Below is a small trained network, with its code and all its weights. Each question gives an input and a class and asks what happens when units are switched off, that is, made to give their printed mean instead of their output.

import numpy as np


def w(rows, s, z=0):
    codes = np.array(rows[::2]) - 128.0
    scale = np.full(codes.shape[1], s)
    scale[-1] = z or s
    return codes * scale


def f(y):
    return y / 2 * (1 + np.tanh(0.7978845608 * (y + 0.044715 * y**3)))


def log_softmax(a):
    a = a - a.max(-1, keepdims=True)
    return a - np.log(np.exp(a).sum(-1, keepdims=True))


def net(x, mask):
    res = np.array(x, float).reshape(1, 6) / 4 @ E
    y = f(res @ A[0][:, :-1].T + A[0][:, -1])
    res = res + np.where(mask, y, B[0][:, -1]) @ B[0][:, :-1]
    return log_softmax(res[-1] @ U[:, :-1].T + U[:, -1])


A, B = {}, {}
E = w([
[187,190,84,210],'x0',
[188,94,162,116],'x1',
[50,45,107,197],'x2',
[13,205,149,167],'x3',
[147,138,145,245],'x4',
[123,69,253,161],'x5',
],0.0069)
A[0] = w([
[85,166,198,91,226],'n1',
[115,167,195,110,223],'n2',
[184,141,183,151,247],'n3',
[110,103,76,77,160],'n4',
[147,67,181,158,253],'n5',
[150,122,114,55,153],'n6',
[36,167,118,236,198],'n7',
[120,126,73,79,131],'n8',
[127,109,96,2,183],'n9',
[209,136,159,173,211],'n10',
[214,188,75,144,144],'n11',
[100,57,161,143,122],'n12',
[71,110,83,175,133],'n13',
[187,151,153,92,198],'n14',
],0.0097,0.0055)
B[0] = w([
[128,83,158,79,202],'n1',
[117,90,120,75,189],'n2',
[99,70,99,61,201],'n3',
[147,190,115,99,166],'n4',
[124,94,184,102,214],'n5',
[131,154,104,68,166],'n6',
[8,128,127,111,254],'n7',
[174,179,116,118,155],'n8',
[143,166,127,45,208],'n9',
[106,60,62,89,195],'n10',
[128,118,30,166,183],'n11',
[161,135,202,166,165],'n12',
[87,154,140,147,174],'n13',
[109,123,83,84,176],'n14',
],0.011,0.0093)
U = w([
[67,187,162,236,121],'0',
[167,185,143,122,3],'1',
[74,54,130,28,194],'2',
[241,22,216,154,75],'3',
[254,239,137,71,139],'4',
[185,118,8,174,102],'5',
],0.0071,0.0051)

Each question gives the input, the list of numbers given to net, and the class t.
The units are the neurons (one row each of A and B). Each row of codes is followed by its name. A weight is (code - 128) times the scale printed after its matrix; where a second scale follows, it is the last column's (A, B and U).
mask holds one flag per neuron, in row order. A switched-off neuron (its flag False) gives its mean, the last column of its row in B, instead of its output. The means were averaged over made-up inputs and are rounded, as every weight is.
A unit's drop is (log p(t) with every unit on - log p(t) with that unit switched off) / (log p(t) with every unit on - log p(t) with every unit switched off).
The circuit of an input: a set's keep is (log p(t) with only the set's units on - log p(t) with every unit switched off) / (log p(t) with every unit on - log p(t) with every unit switched off). Starting from the 12 units with the biggest drops (on a tie, the unit counted first), units are removed one at a time, each time the one whose removal leaves the highest keep (on an exact tie, the one counted first), for as long as the keep stays at least 0.8.
circuit, biggest first: the units of the circuit, biggest drop first
most important unit: the unit with the biggest drop
k most important neurons: the k neurons with the biggest drops, biggest first
drop of u: that unit's drop, to one decimal
input [4,1,-1,-7,-3,-1], class 5: circuit, biggest first -> (n11; n7)
input [2,1,-3,-1,7,-8], class 5: most important unit -> n11
input [2,-2,4,-8,6,6], class 3: circuit, biggest first -> (n7; n12)
input [2,5,4,-3,1,4], class 3: circuit, biggest first -> (n7; n12)
input [-5,3,3,-2,6,6], class 3: circuit, biggest first -> (n12; n7)
input [-7,2,-1,8,6,-7], class 0: 2 most important neurons -> (n3; n10)
input [-7,1,-2,8,7,-4], class 0: circuit, biggest first -> (n10; n3)
input [2,3,2,-8,8,-3], class 5: 3 most important neurons -> (n11; n7; n1)
input [-4,6,-8,5,-5,-3], class 4: circuit, biggest first -> (n7; n9)
input [-1,-3,8,-3,-3,3], class 3: 2 most important neurons -> (n12; n7)
input [-7,-1,5,5,7,3], class 0: circuit, biggest first -> (n12; n10)
input [4,0,4,-6,-5,-7], class 5: 4 most important neurons -> (n11; n5; n12; n1)
input [4,8,4,-6,-7,8], class 3: 3 most important neurons -> (n7; n12; n5)
input [8,3,-7,-7,5,4], class 5: circuit, biggest first -> (n11)
input [6,0,-5,-4,0,0], class 5: 2 most important neurons -> (n11; n7)
input [-5,2,2,-3,3,8], class 3: drop of n7 -> 0.3
input [6,-4,7,0,0,6], class 0: drop of n1 -> 0.2
input [8,6,1,-1,3,-3], class 5: drop of n11 -> 0.3
